Below is a small trained network, with its code and all its weights. Each question gives an input and a class and asks what happens when units are switched off, that is, made to give their printed mean instead of their output.

import numpy as np


def w(rows, s, z=0):
    codes = np.array(rows[::2]) - 128.0
    scale = np.full(codes.shape[1], s)
    scale[-1] = z or s
    return codes * scale


def f(y):
    return np.maximum(y, 0)


def log_softmax(a):
    a = a - a.max(-1, keepdims=True)
    return a - np.log(np.exp(a).sum(-1, keepdims=True))


def net(x, mask):
    res = np.array(x, float).reshape(1, 5) / 4 @ E
    y = f(res @ A[0][:, :-1].T + A[0][:, -1])
    res = res + np.where(mask, y, B[0][:, -1]) @ B[0][:, :-1]
    return log_softmax(res[-1] @ U[:, :-1].T + U[:, -1])


A, B = {}, {}
E = w([
[127,127,133,133,139],'x0',
[99,235,54,117,199],'x1',
[255,160,184,141,125],'x2',
[130,132,119,114,101],'x3',
[128,136,124,79,90],'x4',
],0.013)
A[0] = w([
[51,118,118,104,125,151],'n1',
[79,60,168,144,95,194],'n2',
[123,208,104,74,119,119],'n3',
[182,92,150,124,133,153],'n4',
[126,245,79,116,166,158],'n5',
[44,65,165,73,107,253],'n6',
[107,156,94,127,133,136],'n7',
[124,169,160,112,151,121],'n8',
[185,74,145,96,90,149],'n9',
[235,152,122,119,132,159],'n10',
[164,71,146,152,141,198],'n11',
[41,148,125,132,118,161],'n12',
[97,99,119,107,79,221],'n13',
[83,185,102,100,109,138],'n14',
[63,93,106,124,131,222],'n15',
[62,169,89,125,118,122],'n16',
[78,169,100,120,185,142],'n17',
[191,211,154,135,159,122],'n18',
[66,66,134,97,187,254],'n19',
],0.012,0.0047)
B[0] = w([
[170,76,142,139,124,210],'n1',
[18,83,170,174,87,221],'n2',
[119,154,111,125,120,194],'n3',
[239,121,179,62,119,192],'n4',
[106,214,48,92,122,255],'n5',
[116,24,100,189,101,242],'n6',
[186,145,62,117,158,178],'n7',
[82,174,149,192,116,154],'n8',
[181,95,207,42,132,216],'n9',
[177,231,199,104,55,223],'n10',
[216,86,212,129,98,196],'n11',
[160,76,101,113,161,212],'n12',
[62,43,158,137,179,197],'n13',
[134,154,72,116,143,196],'n14',
[146,59,35,205,98,220],'n15',
[199,142,48,79,156,210],'n16',
[101,158,47,90,164,222],'n17',
[97,255,172,165,60,210],'n18',
[74,27,92,153,133,224],'n19',
],0.0064,0.013)
U = w([
[66,58,121,174,72,234],'0',
[139,115,24,92,203,90],'1',
[185,129,209,83,130,168],'2',
[110,246,133,127,87,5],'3',
],0.012,0.0019)

Each question gives the input, the list of numbers given to net, and the class t.
The units are the neurons (one row each of A and B). Each row of codes is followed by its name. A weight is (code - 128) times the scale printed after its matrix; where a second scale follows, it is the last column's (A, B and U).
mask holds one flag per neuron, in row order. A switched-off neuron (its flag False) gives its mean, the last column of its row in B, instead of its output. The means were averaged over made-up inputs and are rounded, as every weight is.
A unit's drop is (log p(t) with every unit on - log p(t) with that unit switched off) / (log p(t) with every unit on - log p(t) with every unit switched off).
The circuit of an input: a set's keep is (log p(t) with only the set's units on - log p(t) with every unit switched off) / (log p(t) with every unit on - log p(t) with every unit switched off). Starting from the 12 units with the biggest drops (on a tie, the unit counted first), units are removed one at a time, each time the one whose removal leaves the highest keep (on an exact tie, the one counted first), for as long as the keep stays at least 0.8.
units of the circuit, in order: the units of the circuit, biggest drop first
most important unit: the unit with the biggest drop
top k neurons: the k neurons with the biggest drops, biggest first
drop of u: that unit's drop, to one decimal
input [-3,-3,1,-6,-2], class 2: most important unit : n15
input [-4,0,1,8,0], class 2: units of the circuit, in order : [n5; n15]
input [-4,-4,1,-8,1], class 2: units of the circuit, in order : [n15; n4]
input [8,-1,1,6,-1], class 2: units of the circuit, in order : [n15; n19]
input [-1,1,-8,4,-7], class 1: top 2 neurons : [n16; n17]
input [-2,-8,1,2,3], class 2: top 2 neurons : [n9; n4]
input [-8,-1,1,0,-7], class 2: top 2 neurons : [n6; n15]
input [-3,6,6,6,-6], class 3: drop of n16 : 0.0
input [2,1,3,-4,8], class 3: drop of n11 : 0.1
input [8,-8,1,-5,-4], class 2: drop of n15 : 0.2
